7  3  4  2  7 → 2
1098  6328  5728  6309  3027  7782  4425 → 7782
2205  2598  7758  7503 → 7758
 36   18  -48   15 → -48
7  4  6  2  8 → 2
11   9  85  30  56  57  28 → 57
1  2  0  9  2 → 9
244  233  198   60 → 198
-938   170   867   -87  -747   316 → -747
 56  146  157  230  175 → 230
---
[-5.78  1.31  2.31 -0.24] → 2.31

[[ 0.96  3.38 -4.44 -5.00 -0.18 -5.30]
 [ 4.82 -3.51 -5.76 -0.73 -1.11  3.79]] → -1.11

[ 3.76  5.34  1.11 -2.49] → 1.11

[-7.29  4.11  1.91  2.24  3.86] → 2.24

[ 3.20 -5.45 -5.23  0.22 -3.15] → 0.22

[ 1.22 -5.37 -4.71 -4.87  2.23 -0.80] → 2.23

[-6.08 -6.16 -6.47  0.63] → -6.47

[ 2.56 -5.80 -3.69 -0.30 -4.89] → -0.30
---
[[2 4 3 8 2]
 [4 4 3 1 6]
 [2 4 4 7 2]] -> 2

[[61 65 49  8 37 14 90]
 [55 93 24  7 59 43 73]
 [75 11 43 82 43 91 36]] -> 36

[[0 4 4 6 1]
 [1 3 2 4 1]
 [6 3 9 2 1]] -> 1

[[2 2 2 2 2 1]
 [2 2 2 1 2 3]
 [4 6 8 1 6 4]] -> 4

[[ 50  61  91  47  93 118]
 [ 56  70 128  57 137 160]
 [ 42  57 153  59 163 193]] -> 193

[[ 804   41   66  427  428]
 [ -18 -566 -488  641  644]
 [ 762 -326 -269  556  559]] -> 559

[[ 54  27  20  73 164  41  62]
 [100  95  24  92 133  39  65]
 [ 89  46  43  77 219  96  70]] -> 70

[[-36   4  30 -16 -20   2  -6]
 [-13 -21   8 -22   3  11 -17]
 [-11  15  -3   7 -13 -21  10]] -> 10

[[-526 -554  355 -117]
 [-238 -906 -102 -117]
 [-532 -212  688  -53]] -> -53

[[123 107 164  30 106]
 [128 137 195  94 141]
 [ 97 195 189 186 176]] -> 176
---
[[83, 92, 121, 90, 84],
 [59, 129, 101, 92, 86],
 [75, 149, 247, 122, 122]]: 84, 75

[7444, 5015, 8720, 2441, 4735]: 4735, 7444

[12, -35, -22, 49]: 49, 12

[[353, -578, 472, -206, -601, -600],
 [0, 528, -562, -420, -399, 353]]: -600, 0

[175, 118, 1, 236, 113]: 113, 175

[-708, 766, 347, 505]: 505, -708

[[46, 83, 190, 55, 167],
 [160, 186, 65, 63, 80],
 [28, 223, 111, 158, 114]]: 167, 28
---
Input:
[[-0.79 -6.47  2.75 -0.18]
 [-4.16 -3.77 -3.19  2.75]
 [ 3.66 -1.79 -1.75  4.80]]
Output: -6.47

Input:
[[-0.13  1.85  0.72  2.91 -5.21  0.80]
 [ 0.54  4.43  1.73  0.12 -3.94  2.85]
 [-7.10 -3.74 -6.06 -6.27 -6.73  4.85]]
Output: 1.85

Input:
[[-0.41 -5.45 -4.13 -4.86 -5.62]
 [-2.68 -1.62 -1.91  0.46  3.84]
 [-3.05 -4.87 -5.32 -3.82 -1.16]]
Output: -5.45

Input:
[[ 3.95  3.52  0.09 -0.44  1.16 -0.09]
 [-0.95 -2.78 -1.49  3.51  3.30 -2.93]
 [ 5.53 -0.45  6.95  7.51  0.62 -3.95]]
Output: 3.52

Input:
[[-5.86 -5.28 -6.13 -1.33  3.78 -6.91]
 [-3.35  2.97  5.31 -2.87 -3.39 -4.96]
 [ 0.95 -5.10  6.08  6.21 -6.38  3.17]]
Output: -5.28

Input:
[[-2.82  2.93 -2.61 -0.44  1.86  7.22]
 [ 3.63  1.25 -2.08 -7.08 -2.17  2.15]
 [ 3.87 -2.05  5.66  3.29  0.31  2.65]]
Output: 2.93

Input:
[[ 1.40  1.42 -1.82  5.57  1.92  3.51 -3.68]
 [ 1.53  1.55 -1.99  6.10  2.11  3.85 -4.03]
 [ 1.59  1.61 -2.01  6.33  2.18  4.00 -4.08]]
Output: 1.42

Input:
[[ 3.76 -0.80  3.63 -0.06 -4.03]
 [ 3.76 -0.80 -0.39 -0.05 -5.65]
 [ 1.23 -0.80  0.61 -0.06  0.38]]
Output: -0.80
---
[[-132.0   49.3  -97.2  -82.4]
 [  94.4  108.6  110.7  109.1]
 [  74.8   42.5  146.7  147.1]] gives 49.3

[[ 0.13 -0.08 -0.01 -0.22 -0.09 -0.25  0.01]
 [ 0.22  0.04 -0.04  0.03  0.02  0.18  0.07]
 [ 0.23 -0.02 -0.07  0.13 -0.04 -0.05  0.09]] gives -0.08

[[-21.82  14.36  -9.35  13.20 -15.22  15.15]
 [-12.26  -0.96  16.70 -14.62  -5.87  -9.04]
 [ -6.93 -21.73   2.77  -9.28 -12.89 -16.02]] gives 14.36

[[ -1.2 -12.5 -20.5 -18.1  -3.8 -13.5]
 [-11.8  -2.9  23.0  -9.2 -18.0 -17.5]
 [-10.0  -9.8   2.2 -18.6  -5.1   0.4]] gives -12.5

[[ 15.38 -15.51 -22.43 -21.81 -20.79  -7.78]
 [-17.97  11.87  -2.76 -21.25 -21.54 -21.59]
 [-13.36  16.28 -11.21 -21.21 -21.75 -21.47]] gives -15.51

[[ -5.4 -12.9  -3.6  -7.5   1.3 -12.1  18.2]
 [  4.7  -5.9   1.5  -2.0 -20.3  -8.2  -1.7]
 [ -3.5 -15.7 -10.8  -7.1 -10.6 -10.8  -3.6]] gives -12.9

[[ 0.481 -1.422  0.355  0.419  0.352  0.347]
 [ 0.446 -1.767  0.386  0.332  0.341  0.528]
 [-1.695  2.090 -0.551 -1.015 -0.668  0.360]] gives -1.422

[[ 1.7  1.3 -1.3 -0.9 -1.1 -0.1  0.3]
 [ 1.2  0.5 -0.6 -0.8 -1.0 -0.1 -0.1]
 [ 1.0  0.8 -1.2 -0.8 -1.0  0.0 -0.2]] gives 1.3
---
[[23 73 62 62 93]
 [38 68 78 76 72]
 [72 41 32 32 44]] out 72

[[51 62 52  7 56 57 54]
 [69 86 67 35 20 68 63]
 [51 45 62 96 11 54 53]] out 51

[[478 480 239 581 462]
 [605 662 319 891 274]
 [196 199  14 246 786]] out 196

[[-18  21 -32 -20  32]
 [ -4  18 -21  -9 -18]
 [ -6   1  -2  -6 -10]] out -6

[[11 18 19 52 63]
 [78  9  6 47 32]
 [78 69 42 61 53]] out 78

[[ 17 -17   3  17 -29]
 [-15 -48  10 -24  21]
 [ 25 -45  -7  30  -8]] out 25
---
[ 7.11  6.60 -5.54  1.26] 7.11, 6.60

[-6.81  4.88 -2.08  2.48] 4.88, 2.48

[ 3.25 -1.76 -2.12 -7.15  4.66 -2.32] 4.66, 3.25

[5.32 3.24 0.80 4.54 4.42 3.82] 5.32, 4.54

[[ 6.63 -3.25 -0.46  0.33  1.06 -0.40]
 [-2.71  0.84  0.39 -0.24 -0.09  0.56]
 [ 1.78 -0.48  0.15  0.02 -0.73  0.10]] 6.63, 1.78

[7.20 6.06 0.65 4.00] 7.20, 6.06

[-0.76 -3.80 -4.27  5.55] 5.55, -0.76

[[-4.12  3.86 -5.54  4.04 -6.17  1.08  3.11]
 [-4.08  2.40  1.74 -6.63 -0.51 -3.01  0.68]] 4.04, 3.86

[[-6.13  1.28 -1.77  0.01 -1.08  0.02]
 [-0.14 -0.65  1.63  0.02  1.20  1.71]
 [-1.97  0.56  1.61  0.01  1.62 -4.22]] 1.71, 1.63

[[ 1.93  3.08  5.15  3.79  3.08]
 [ 5.96  3.74  1.81 -4.22  3.74]
 [ 2.40  3.11  1.83 -5.04  3.11]] 5.96, 5.15
---
[[7, 5, 8, 3, 4], [6, 9, 4, 6, 2], [6, 6, 6, 7, 2]] >> 5
[[15, 2, -23, -32, 6], [-19, 9, -3, 34, -2]] >> 2
[18, 24, 36, 33, 95, 9, 84] >> 24
[[5, 1, 5, 7, 7, 6], [4, 1, 6, 7, 6, 6]] >> 1
[-34, -12, 28, -19] >> -12
[366, 683, 955, 722, 216] >> 683
[[4889, 6400, 7564, 6273, 6737], [6321, 3367, 3128, 6419, 8540]] >> 6400
[182, 54, 209, 48] >> 54
[[6404, 6084, 4921, 9253, 7979, 7891, 6421], [6255, 3210, 6839, 5870, 4200, 3842, 3386], [5996, 4095, 7166, 7672, 5076, 5160, 3157]] >> 6084
[2943, 5938, 6421, 8647] >> 5938
---
[ 1.16 -7.14  7.29  4.95 -1.32] Out: 7.29, 4.95

[-0.04  0.11 -0.61  6.29  2.70  2.79 -0.25] Out: 6.29, 2.79

[[ 4.86  3.61  0.88  5.20  4.57  1.77]
 [-3.05 -0.73  5.44 -2.85 -1.91  3.76]] Out: 5.44, 5.20

[[-2.21  2.05  1.63 -0.11 -6.15 -3.06]
 [ 1.32 -1.01 -0.78  2.43 -2.49  0.69]
 [-0.59 -0.46 -0.33 -0.32 -1.52 -0.86]] Out: 2.43, 2.05

[-3.73 -1.11 -1.81 -5.90  1.08] Out: 1.08, -1.11

[-2.17  0.58  6.12 -0.53  5.35 -6.55] Out: 6.12, 5.35

[-0.94 -6.58  0.20 -1.16  1.31] Out: 1.31, 0.20

[-4.14  5.08 -4.38  5.79  6.04 -4.85 -3.81] Out: 6.04, 5.79
